Each row has a name. Each question is about the rows just above it.

-39	6	-88	-21	-58	-61	-13	-14	-20	-62	24	5	6	4	-10	-90	-18	-33	-65	-75	1	-8	-87	-8	-89	-10	-81	0	25	-74	-15	-12	-22	-77	-16	-27	-17	4  D
10	-21	25	-14	14	18	-26	-20	-12	15	30	-19	-22	-14	-23	26	3	5	19	23	7	-3	26	-6	26	-12	24	4	19	19	-25	-14	-3	21	-17	3	-25	-11  P
10	-21	25	-14	14	18	-26	-20	-81	15	30	14	-22	-14	-23	26	3	5	19	23	7	-3	26	-6	26	-12	24	4	19	19	-78	-14	-3	21	-17	3	-85	-11  Z
1	28	-5	-66	-3	-5	-61	-87	-81	-3	-16	14	20	21	-33	-3	7	4	-1	25	-35	-47	27	-32	31	-45	27	-35	-4	21	-57	-43	-39	25	-30	10	-52	-10  K
Print row P.
10	-21	25	-14	14	18	-26	-20	-12	15	30	-19	-22	-14	-23	26	3	5	19	23	7	-3	26	-6	26	-12	24	4	19	19	-25	-14	-3	21	-17	3	-25	-11
Print row D.
-39	6	-88	-21	-58	-61	-13	-14	-20	-62	24	5	6	4	-10	-90	-18	-33	-65	-75	1	-8	-87	-8	-89	-10	-81	0	25	-74	-15	-12	-22	-77	-16	-27	-17	4

16	2	1	4	-25	31	-10	47	22	-21	7	-19	-50	-4	-23	-31	9	-13	-4	-71	-35	-32	-6	-18	-36	16	-53	10	-2	3	-11	-66	-10	3	-23	3	26	16	29 : L
11	2	1	10	-29	31	-25	34	22	-21	7	-27	-50	-3	-23	-35	8	-18	-10	-75	-48	-36	-4	-23	-36	18	-68	4	8	-22	-19	-71	-11	29	17	-21	39	-18	-23 : C
-29	-14	30	4	-31	-10	-49	-3	-13	70	-18	-8	-33	-20	-80	-40	4	-35	-54	-62	-54	-14	31	-44	8	-15	-65	-7	69	21	-40	36	-1	-23	2	-14	61	5	-23 : F
6	-8	21	-3	-28	19	-30	20	13	60	-17	-10	-43	-16	-66	-38	9	-24	-37	-66	-46	-20	27	-33	-27	-6	-59	6	42	25	-31	2	-1	-27	8	-16	54	-10	-32 : E
16	2	1	4	-25	31	-10	47	22	-21	7	-19	-50	-4	-23	-31	9	-13	-19	-71	-11	-32	-6	-18	14	16	-53	10	-2	3	-11	-66	-10	3	-23	3	26	16	29 : T
-32	7	-25	40	-29	29	-34	3	17	-42	11	-43	-36	22	20	-14	-10	-18	-14	-62	-50	-40	-14	-13	-24	-17	-59	-10	79	21	-40	47	0	-23	-1	-13	56	8	-20 : R
-42	-1	-14	23	2	-22	-13	-54	-25	-37	10	-7	34	22	48	7	-15	4	-14	31	10	4	-14	19	35	14	18	-32	-9	-51	-10	-15	0	51	-14	15	-34	12	41 : B
13	-5	17	-9	-23	21	-19	27	17	55	-14	-7	-43	-18	-61	-35	10	-19	-14	-66	-35	-8	25	-28	-30	-11	-47	12	35	32	-13	8	-4	-31	10	-14	41	-12	-32 : G
-7	-13	26	-15	1	-25	-15	-17	-23	65	-18	19	24	-18	-52	-5	2	-12	-35	18	-2	14	27	-20	29	-20	3	6	49	32	-10	64	5	-35	-8	1	24	15	-8 : Q
-32	7	-25	40	-29	29	-34	3	17	-42	11	-43	-36	22	20	-14	-10	-18	-14	-62	-50	-40	-14	-13	-24	24	-68	-29	-15	-55	-35	-83	-12	55	8	-14	26	-17	23 : J
-44	5	-34	53	-19	16	-34	-30	-13	-47	13	-30	20	32	53	-2	-15	-13	-21	6	-35	-36	-14	-3	23	24	-44	-34	-15	-59	-35	-71	-12	59	-4	-7	6	-10	38 : Y
16	2	1	4	-25	31	-10	47	22	-21	7	-19	-50	-4	-23	-31	9	-13	-4	-71	-35	-32	-6	-18	-36	16	-53	10	-2	3	-11	-66	-10	6	20	-18	34	-18	-29 : M
Print row B.
-42	-1	-14	23	2	-22	-13	-54	-25	-37	10	-7	34	22	48	7	-15	4	-14	31	10	4	-14	19	35	14	18	-32	-9	-51	-10	-15	0	51	-14	15	-34	12	41
Print row J.
-32	7	-25	40	-29	29	-34	3	17	-42	11	-43	-36	22	20	-14	-10	-18	-14	-62	-50	-40	-14	-13	-24	24	-68	-29	-15	-55	-35	-83	-12	55	8	-14	26	-17	23
Print row E.
6	-8	21	-3	-28	19	-30	20	13	60	-17	-10	-43	-16	-66	-38	9	-24	-37	-66	-46	-20	27	-33	-27	-6	-59	6	42	25	-31	2	-1	-27	8	-16	54	-10	-32
Print row F.
-29	-14	30	4	-31	-10	-49	-3	-13	70	-18	-8	-33	-20	-80	-40	4	-35	-54	-62	-54	-14	31	-44	8	-15	-65	-7	69	21	-40	36	-1	-23	2	-14	61	5	-23
Print row R.
-32	7	-25	40	-29	29	-34	3	17	-42	11	-43	-36	22	20	-14	-10	-18	-14	-62	-50	-40	-14	-13	-24	-17	-59	-10	79	21	-40	47	0	-23	-1	-13	56	8	-20
Print row M.
16	2	1	4	-25	31	-10	47	22	-21	7	-19	-50	-4	-23	-31	9	-13	-4	-71	-35	-32	-6	-18	-36	16	-53	10	-2	3	-11	-66	-10	6	20	-18	34	-18	-29

71	15	8	39 : S
-1	4	25	6 : U
5	-22	-39	-77 : H
-83	-4	-54	55 : V
-98	-22	29	-48 : X
-4	42	-72	72 : W
-73	-6	6	48 : N
Print row W.
-4	42	-72	72
Print row U.
-1	4	25	6

-4	-12	-2	11	-6	-9	-1	11	6	-23	-25	-3	1  sab
15	-87	1	-21	-38	30	94	9	-83	-11	56	32	-55  bitis
8	-50	4	1	12	28	-8	63	-22	-55	50	-31	2  Roli
-22	16	6	11	1	23	11	-3	-30	1	-5	1	0  Nomab
10	-61	4	0	14	36	-10	79	-26	-68	62	-39	2  pek
1	-2	-5	-2	2	-6	6	2	4	-5	0	1	0  susi
6	-43	15	18	-34	40	6	22	17	1	-22	-15	20  maf
Print row sab.
-4	-12	-2	11	-6	-9	-1	11	6	-23	-25	-3	1
Print row bitis.
15	-87	1	-21	-38	30	94	9	-83	-11	56	32	-55

